Below is a small trained network, with its code and all its weights. Each question gives an input and a target symbol and asks what happens when units are switched off, that is, made to give their printed mean instead of their output.

import numpy as np


def w(rows, s, z=0):
    codes = np.array(rows[::2]) - 128.0
    scale = np.full(codes.shape[1], s)
    scale[-1] = z or s
    return codes * scale


def norm(h):
    return h / np.sqrt((h * h).mean(-1, keepdims=True) + 1e-5)


def f(y):
    return np.maximum(y, 0)


def softmax(a):
    e = np.exp(a - a.max(-1, keepdims=True))
    return e / e.sum(-1, keepdims=True)


def log_softmax(a):
    a = a - a.max(-1, keepdims=True)
    return a - np.log(np.exp(a).sum(-1, keepdims=True))


def net(x, mask):
    ids = ['αβεζηθλξπσψω'.index(c) for c in x.split()]
    T = len(ids)
    res = E[ids] + P[:T]
    u = 0
    for l in range(3):
        r = norm(res)
        for j in range(2):
            rows = slice(2 * j, 2 * j + 2)
            q, k, v = (r @ M[l][rows].T for M in (Q, K, V))
            z = softmax(np.where(np.tri(T) > 0, q @ k.T / 2**0.5, -1e9)) @ v
            o = O[l][rows]
            res = res + np.where(mask[u + j], z, o[:, -1]) @ o[:, :-1]
        u += 2
        y = f(norm(res) @ A[l][:, :-1].T + A[l][:, -1])
        res = res + np.where(mask[u : u + 4], y, B[l][:, -1]) @ B[l][:, :-1]
        u += 4
    return log_softmax(norm(res)[-1] @ U[:, :-1].T + U[:, -1])


Q, K, V, O, A, B = {}, {}, {}, {}, {}, {}
E = w([
[199,101,139,103,133,89,165,51,134,114],'α',
[214,63,131,108,134,110,124,116,128,92],'β',
[148,74,110,74,73,39,115,76,125,105],'ε',
[112,148,249,133,196,94,137,169,108,91],'ζ',
[182,70,117,128,39,81,152,197,64,123],'η',
[115,124,192,143,202,11,69,168,127,164],'θ',
[220,134,108,169,170,175,244,145,76,127],'λ',
[125,78,148,219,187,87,116,185,96,215],'ξ',
[143,131,35,113,126,58,201,82,108,156],'π',
[31,99,93,129,201,99,89,166,50,146],'σ',
[91,92,4,133,155,196,131,71,137,154],'ψ',
[68,172,210,143,155,163,123,66,119,215],'ω',
],0.021)
P = w([
[185,117,155,232,105,67,107,9,54,13],'0',
[101,49,163,162,173,75,131,91,69,88],'1',
[104,33,172,121,202,97,140,100,96,136],'2',
[156,17,179,72,202,121,159,123,153,134],'3',
[188,55,171,52,185,129,139,157,184,146],'4',
[162,148,112,70,77,135,118,199,154,177],'5',
[151,154,145,41,83,128,109,180,163,200],'6',
[89,124,151,74,131,96,122,183,114,218],'7',
],0.015)
Q[0] = w([
[148,226,115,126,65,168,109,134,217,62],'0.h1',
[244,127,32,65,54,165,156,102,139,100],'0.h1',
[38,105,185,164,214,78,118,156,95,184],'0.h2',
[120,245,150,151,129,155,58,146,144,69],'0.h2',
],0.011)
K[0] = w([
[195,33,182,93,160,96,127,86,154,78],'0.h1',
[86,94,125,22,161,173,186,208,152,237],'0.h1',
[133,192,111,255,58,120,72,68,70,43],'0.h2',
[183,40,173,179,135,129,120,85,112,45],'0.h2',
],0.011)
V[0] = w([
[95,182,159,100,157,179,174,174,102,22],'0.h1',
[153,133,97,197,134,133,251,165,116,153],'0.h1',
[140,79,184,58,37,145,123,117,129,88],'0.h2',
[205,110,188,187,138,147,96,153,167,169],'0.h2',
],0.012)
O[0] = w([
[181,178,115,90,146,160,64,111,62,156,1],'0.h1',
[88,137,200,54,82,160,93,173,105,6,159],'0.h1',
[187,81,188,150,122,124,50,140,183,140,114],'0.h2',
[108,7,152,71,63,164,136,81,85,168,100],'0.h2',
],0.015,0.0072)
A[0] = w([
[198,60,63,79,31,187,254,206,75,42,39],'0.n1',
[198,139,159,77,146,149,14,97,152,170,99],'0.n2',
[71,191,46,191,69,209,121,142,193,151,69],'0.n3',
[174,129,122,199,159,132,94,143,205,155,1],'0.n4',
],0.006,0.0042)
B[0] = w([
[88,163,47,133,148,37,191,90,185,156,254],'0.n1',
[55,164,113,99,157,103,48,106,123,61,164],'0.n2',
[114,2,98,140,100,249,32,55,126,92,154],'0.n3',
[83,121,101,180,95,148,173,142,238,116,165],'0.n4',
],0.0095,0.0041)
Q[1] = w([
[74,142,239,137,142,180,49,176,97,207],'1.h1',
[20,121,177,169,212,82,128,136,83,158],'1.h1',
[98,147,247,186,152,134,86,195,69,111],'1.h2',
[210,120,90,93,78,155,123,121,169,59],'1.h2',
],0.011)
K[1] = w([
[195,81,141,186,145,71,151,90,46,54],'1.h1',
[105,149,122,248,27,108,96,76,55,89],'1.h1',
[140,81,106,198,145,104,139,75,77,40],'1.h2',
[130,128,116,100,138,175,160,190,166,159],'1.h2',
],0.013)
V[1] = w([
[170,212,236,82,53,62,175,81,148,179],'1.h1',
[121,132,145,162,111,249,148,55,157,106],'1.h1',
[199,55,66,102,169,116,134,205,116,83],'1.h2',
[142,142,120,77,175,178,150,124,182,142],'1.h2',
],0.012)
O[1] = w([
[127,95,153,106,249,169,166,175,120,94,49],'1.h1',
[130,80,32,186,64,217,114,154,118,75,132],'1.h1',
[99,201,194,184,57,88,98,109,119,143,145],'1.h2',
[184,113,148,113,107,119,106,107,141,63,3],'1.h2',
],0.019,0.0052)
A[1] = w([
[189,151,136,128,240,159,3,122,105,168,3],'1.n1',
[64,184,99,141,49,130,214,187,178,44,158],'1.n2',
[99,182,156,215,149,253,169,2,159,115,123],'1.n3',
[146,193,125,99,144,51,67,144,96,118,217],'1.n4',
],0.0085,0.0036)
B[1] = w([
[39,119,37,144,98,92,22,17,187,117,144],'1.n1',
[6,87,45,93,177,83,91,112,114,144,254],'1.n2',
[118,239,140,99,41,100,87,156,122,79,159],'1.n3',
[151,105,83,90,204,168,130,128,133,83,208],'1.n4',
],0.011,0.0072)
Q[2] = w([
[91,188,18,204,165,158,152,114,133,135],'2.h1',
[158,127,111,70,43,48,193,43,188,2],'2.h1',
[43,160,85,218,156,196,114,164,120,146],'2.h2',
[89,162,66,138,124,84,220,75,144,55],'2.h2',
],0.012)
K[2] = w([
[45,147,153,203,202,206,91,39,153,125],'2.h1',
[88,172,95,30,86,178,135,201,234,176],'2.h1',
[67,151,124,250,181,206,151,69,69,98],'2.h2',
[9,179,98,60,98,169,158,129,204,157],'2.h2',
],0.011)
V[2] = w([
[149,131,181,162,96,153,149,92,126,95],'2.h1',
[125,142,136,158,107,119,132,245,36,241],'2.h1',
[54,151,58,172,177,147,140,165,208,158],'2.h2',
[145,158,126,156,140,118,225,200,84,91],'2.h2',
],0.011)
O[2] = w([
[112,114,78,181,116,101,191,150,95,105,68],'2.h1',
[205,21,136,81,86,54,78,217,91,160,34],'2.h1',
[115,166,131,64,56,92,47,68,252,102,253],'2.h2',
[132,161,142,77,147,69,190,216,158,121,96],'2.h2',
],0.012,0.0052)
A[2] = w([
[89,119,138,57,95,141,149,134,47,95,2],'2.n1',
[201,68,5,89,129,160,178,138,151,81,88],'2.n2',
[139,105,160,111,159,160,116,183,63,102,148],'2.n3',
[182,169,75,56,116,73,144,90,137,203,76],'2.n4',
],0.016,0.0056)
B[2] = w([
[124,134,227,147,84,221,180,28,140,99,189],'2.n1',
[200,34,123,52,137,254,57,241,202,105,254],'2.n2',
[229,175,113,88,66,155,59,152,161,110,196],'2.n3',
[193,191,82,176,125,209,173,163,91,126,233],'2.n4',
],0.015,0.0077)
U = w([
[91,131,108,209,185,167,187,177,138,96,57],'α',
[122,98,168,230,121,152,109,152,78,154,153],'β',
[156,119,179,206,153,111,104,113,250,166,89],'ε',
[135,124,116,115,199,144,49,58,87,165,129],'ζ',
[178,120,174,106,113,54,33,184,109,154,216],'η',
[165,92,108,80,155,96,188,106,128,248,152],'θ',
[152,179,174,95,100,177,102,133,65,80,161],'λ',
[58,50,162,88,93,131,181,96,135,154,2],'ξ',
[91,183,127,61,175,70,124,156,161,71,69],'π',
[214,227,90,135,153,118,130,157,114,151,181],'σ',
[111,153,64,154,47,117,92,128,159,120,123],'ψ',
[160,68,76,88,153,162,125,160,183,136,190],'ω',
],0.012,0.0038)

Each question gives the input, a string of symbols that net reads in full, and the target symbol t.
The units are the heads (2 rows each of Q, K, V and O) and the neurons (one row each of A and B). Each row of codes is followed by its name. A weight is (code - 128) times the scale printed after its matrix; where a second scale follows, it is the last column's (O, A, B and U).
mask holds one flag per unit, layer by layer, with each layer's heads first. A switched-off unit (its flag False) gives its mean, the last column of its rows in O or B, instead of its output. The means were averaged over made-up inputs and are rounded, as every weight is.
A unit's drop is (log p(t) with every unit on - log p(t) with that unit switched off) / (log p(t) with every unit on - log p(t) with every unit switched off).
The circuit of an input: a set's keep is (log p(t) with only the set's units on - log p(t) with every unit switched off) / (log p(t) with every unit on - log p(t) with every unit switched off). Starting from the 12 units with the biggest drops (on a tie, the unit counted first), units are removed one at a time, each time the one whose removal leaves the highest keep (on an exact tie, the one counted first), for as long as the keep stays at least 0.8.
circuit, biggest first: the units of the circuit, biggest drop first
k most important neurons: the k neurons with the biggest drops, biggest first
top k neurons in layer l: the k neurons of layer l with the biggest drops, biggest first
heads that matter: for each layer, one digit per head in row order, 1 if its drop is at least 0.15 and else 0, layers parted by /
input ξ ε ζ α ξ, target ξ: circuit, biggest first	[0.h2]
input η σ ω ζ ζ, target η: circuit, biggest first	[1.h2, 2.h1]
input ε θ π θ β ψ θ, target ε: circuit, biggest first	[0.h2, 0.h1]
input ξ ψ ω, target ξ: heads that matter	01 / 00 / 00
input λ λ ε ξ, target λ: heads that matter	10 / 00 / 00
input α ω ε η σ ζ ζ, target α: circuit, biggest first	[2.h1, 1.h1]
input θ θ η π π, target π: circuit, biggest first	[0.h1, 1.h1]
input β ψ ζ, target β: circuit, biggest first	[0.h2, 2.h2]
input ε ξ ξ η η, target ξ: heads that matter	11 / 00 / 00
input π η ε, target π: circuit, biggest first	[0.h2, 1.h1]
input ψ ε α α ζ σ, target ψ: heads that matter	00 / 10 / 00
input ε λ σ η θ π ε, target π: heads that matter	10 / 10 / 00
input π ε σ, target π: heads that matter	00 / 00 / 00
input θ ξ ψ π, target ψ: circuit, biggest first	[1.h1]
input β ε λ ω, target β: circuit, biggest first	[2.h2, 0.h2, 1.n2]
input α ζ ω ψ ε α η ε, target η: circuit, biggest first	[0.h2, 2.h1]
input ζ ζ θ ε ψ θ ζ, target ζ: heads that matter	10 / 00 / 00
input η π ξ ψ β, target ψ: heads that matter	00 / 10 / 00
input θ ε ψ π θ, target θ: heads that matter	01 / 00 / 00
input λ η π ψ π ε ω, target λ: circuit, biggest first	[0.h1]
input λ η λ π θ η, target π: top 2 neurons in layer 1	[1.n2, 1.n4]
input β ε ζ σ, target β: circuit, biggest first	[0.h2, 2.h2, 1.h2]
input β ε σ ζ θ λ η, target λ: 2 most important neurons	[2.n1, 2.n3]
input π α α λ, target λ: top 2 neurons in layer 2	[2.n1, 2.n3]
